Below is a small trained network, with its code and all its weights. Each question gives an input and a target symbol and asks what happens when units are switched off, that is, made to give their printed mean instead of their output.

import numpy as np


def w(rows, s, z=0):
    codes = np.array(rows[::2]) - 128.0
    scale = np.full(codes.shape[1], s)
    scale[-1] = z or s
    return codes * scale


def f(y):
    return y / 2 * (1 + np.tanh(0.7978845608 * (y + 0.044715 * y**3)))


def softmax(a):
    e = np.exp(a - a.max(-1, keepdims=True))
    return e / e.sum(-1, keepdims=True)


def log_softmax(a):
    a = a - a.max(-1, keepdims=True)
    return a - np.log(np.exp(a).sum(-1, keepdims=True))


def net(x, mask):
    ids = ['βγδημξσφω'.index(c) for c in x.split()]
    T = len(ids)
    res = E[ids] + P[:T]
    r = res
    for j in range(3):
        rows = slice(4 * j, 4 * j + 4)
        q, k, v = (r @ M[0][rows].T for M in (Q, K, V))
        z = softmax(np.where(np.tri(T) > 0, q @ k.T / 4**0.5, -1e9)) @ v
        o = O[0][rows]
        res = res + np.where(mask[j], z, o[:, -1]) @ o[:, :-1]
    y = f(res @ A[0][:, :-1].T + A[0][:, -1])
    res = res + np.where(mask[3:7], y, B[0][:, -1]) @ B[0][:, :-1]
    return log_softmax(res[-1] @ U[:, :-1].T + U[:, -1])


Q, K, V, O, A, B = {}, {}, {}, {}, {}, {}
E = w([
[162,126,59,165,144],'β',
[166,94,54,136,127],'γ',
[174,140,132,253,121],'δ',
[130,127,22,83,155],'η',
[134,163,51,55,65],'μ',
[64,60,143,164,102],'ξ',
[86,122,168,213,99],'σ',
[192,161,126,89,79],'φ',
[42,185,111,140,131],'ω',
],0.022)
P = w([
[102,99,2,223,13],'0',
[100,113,40,211,36],'1',
[80,135,66,184,38],'2',
[68,125,118,138,78],'3',
[62,136,139,111,93],'4',
[59,139,143,100,99],'5',
],0.0072)
Q[0] = w([
[136,116,235,98,179],'h1',
[62,99,135,135,58],'h1',
[43,117,140,139,103],'h1',
[45,141,94,188,135],'h1',
[99,111,85,159,36],'h2',
[157,97,224,124,66],'h2',
[153,176,44,145,24],'h2',
[133,100,165,169,137],'h2',
[126,148,80,87,160],'h3',
[54,118,153,246,109],'h3',
[206,185,100,139,54],'h3',
[68,119,100,152,84],'h3',
],0.013)
K[0] = w([
[143,111,48,165,123],'h1',
[103,36,127,104,190],'h1',
[24,111,151,177,112],'h1',
[7,143,144,107,165],'h1',
[111,163,236,85,152],'h2',
[145,175,121,138,176],'h2',
[101,116,147,83,138],'h2',
[170,153,103,123,119],'h2',
[112,187,138,58,62],'h3',
[73,93,119,168,120],'h3',
[173,87,201,122,82],'h3',
[62,74,151,112,119],'h3',
],0.015)
V[0] = w([
[46,163,214,169,140],'h1',
[175,191,173,198,96],'h1',
[102,75,200,149,56],'h1',
[108,152,119,143,77],'h1',
[52,201,66,166,205],'h2',
[131,105,107,76,68],'h2',
[67,249,175,78,111],'h2',
[131,116,76,48,76],'h2',
[112,2,105,131,44],'h3',
[174,177,163,212,171],'h3',
[120,64,86,68,171],'h3',
[44,180,206,48,136],'h3',
],0.0093)
O[0] = w([
[194,150,64,159,83,173],'h1',
[107,63,148,185,197,151],'h1',
[135,55,73,177,118,188],'h1',
[111,81,127,56,188,214],'h1',
[107,208,37,177,54,197],'h2',
[195,149,136,58,105,147],'h2',
[102,113,158,42,58,116],'h2',
[91,124,157,60,144,134],'h2',
[146,146,227,106,132,255],'h3',
[178,133,88,83,162,100],'h3',
[65,136,255,241,152,72],'h3',
[113,111,117,101,116,36],'h3',
],0.0094,0.0097)
A[0] = w([
[255,113,54,100,180,63],'n1',
[124,66,47,76,138,1],'n2',
[153,93,130,142,179,172],'n3',
[154,90,97,117,69,218],'n4',
],0.009,0.0023)
B[0] = w([
[2,119,150,113,131,254],'n1',
[183,118,203,153,113,200],'n2',
[253,69,184,132,226,170],'n3',
[228,177,121,114,81,233],'n4',
],0.01,0.011)
U = w([
[170,157,96,149,183,129],'β',
[237,192,175,156,171,1],'γ',
[105,92,60,138,185,219],'δ',
[77,184,124,167,156,147],'η',
[108,99,132,95,131,149],'μ',
[114,100,158,178,103,82],'ξ',
[153,2,81,164,85,151],'σ',
[216,62,111,79,157,179],'φ',
[192,156,87,123,123,142],'ω',
],0.0087,0.0044)

Each question gives the input, a string of symbols that net reads in full, and the target symbol t.
The units are the heads (4 rows each of Q, K, V and O) and the neurons (one row each of A and B). Each row of codes is followed by its name. A weight is (code - 128) times the scale printed after its matrix; where a second scale follows, it is the last column's (O, A, B and U).
mask holds one flag per unit, heads first, then neurons. A switched-off unit (its flag False) gives its mean, the last column of its rows in O or B, instead of its output. The means were averaged over made-up inputs and are rounded, as every weight is.
A unit's drop is (log p(t) with every unit on - log p(t) with that unit switched off) / (log p(t) with every unit on - log p(t) with every unit switched off).
The circuit of an input: a set's keep is (log p(t) with only the set's units on - log p(t) with every unit switched off) / (log p(t) with every unit on - log p(t) with every unit switched off). Starting from all 7 units, units are removed one at a time, each time the one whose removal leaves the highest keep (on an exact tie, the one counted first), for as long as the keep stays at least 0.8.
units of the circuit, in order: the units of the circuit, biggest drop first
most important unit: the unit with the biggest drop
top k neurons: the k neurons with the biggest drops, biggest first
heads that matter: for each layer, one digit per head in row order, 1 if its drop is at least 0.15 and else 0, layers parted by /
drop when u is switched off: that unit's drop, to one decimal
input δ σ β, target σ: units of the circuit, in order : h1
input μ δ γ β δ, target δ: units of the circuit, in order : h3, n1
input δ γ φ σ σ γ, target σ: heads that matter : 110
input ω δ β, target ω: units of the circuit, in order : h2, n4
input β δ μ β, target μ: top 2 neurons : n4, n3
input μ η η, target μ: units of the circuit, in order : h2, h1
input δ φ δ, target φ: units of the circuit, in order : h2, h3
input γ μ μ δ, target μ: units of the circuit, in order : n1, h2, h3
input η δ γ γ γ μ, target μ: units of the circuit, in order : h2, h3
input ω σ σ, target ω: heads that matter : 011
input η γ γ, target η: units of the circuit, in order : h1, h3
input β φ γ η σ β, target σ: units of the circuit, in order : h1, h2
input σ δ γ η σ μ, target σ: units of the circuit, in order : h1, h3
input β φ γ φ β, target φ: units of the circuit, in order : h2
input σ γ η, target σ: heads that matter : 100
input γ δ ω η, target ω: top 2 neurons : n1, n4
input μ μ σ μ μ δ, target μ: heads that matter : 011
input φ γ μ, target φ: heads that matter : 010
input σ δ η γ γ η, target η: heads that matter : 101
input η γ μ β, target μ: heads that matter : 110
input γ γ μ γ, target μ: most important unit : h1
input γ γ β γ ω γ, target ω: heads that matter : 110
input σ ω β β γ η, target η: top 2 neurons : n3, n4
input φ ω σ ω, target ω: heads that matter : 111
input μ φ γ σ, target φ: top 3 neurons : n4, n3, n2
input ω γ ω ω η, target ω: drop when h1 is switched off : 0.2
input δ δ γ γ γ γ, target γ: drop when n2 is switched off : -0.2
input μ σ δ, target σ: top neuron : n1
input φ γ γ σ δ, target σ: drop when h2 is switched off : -0.1
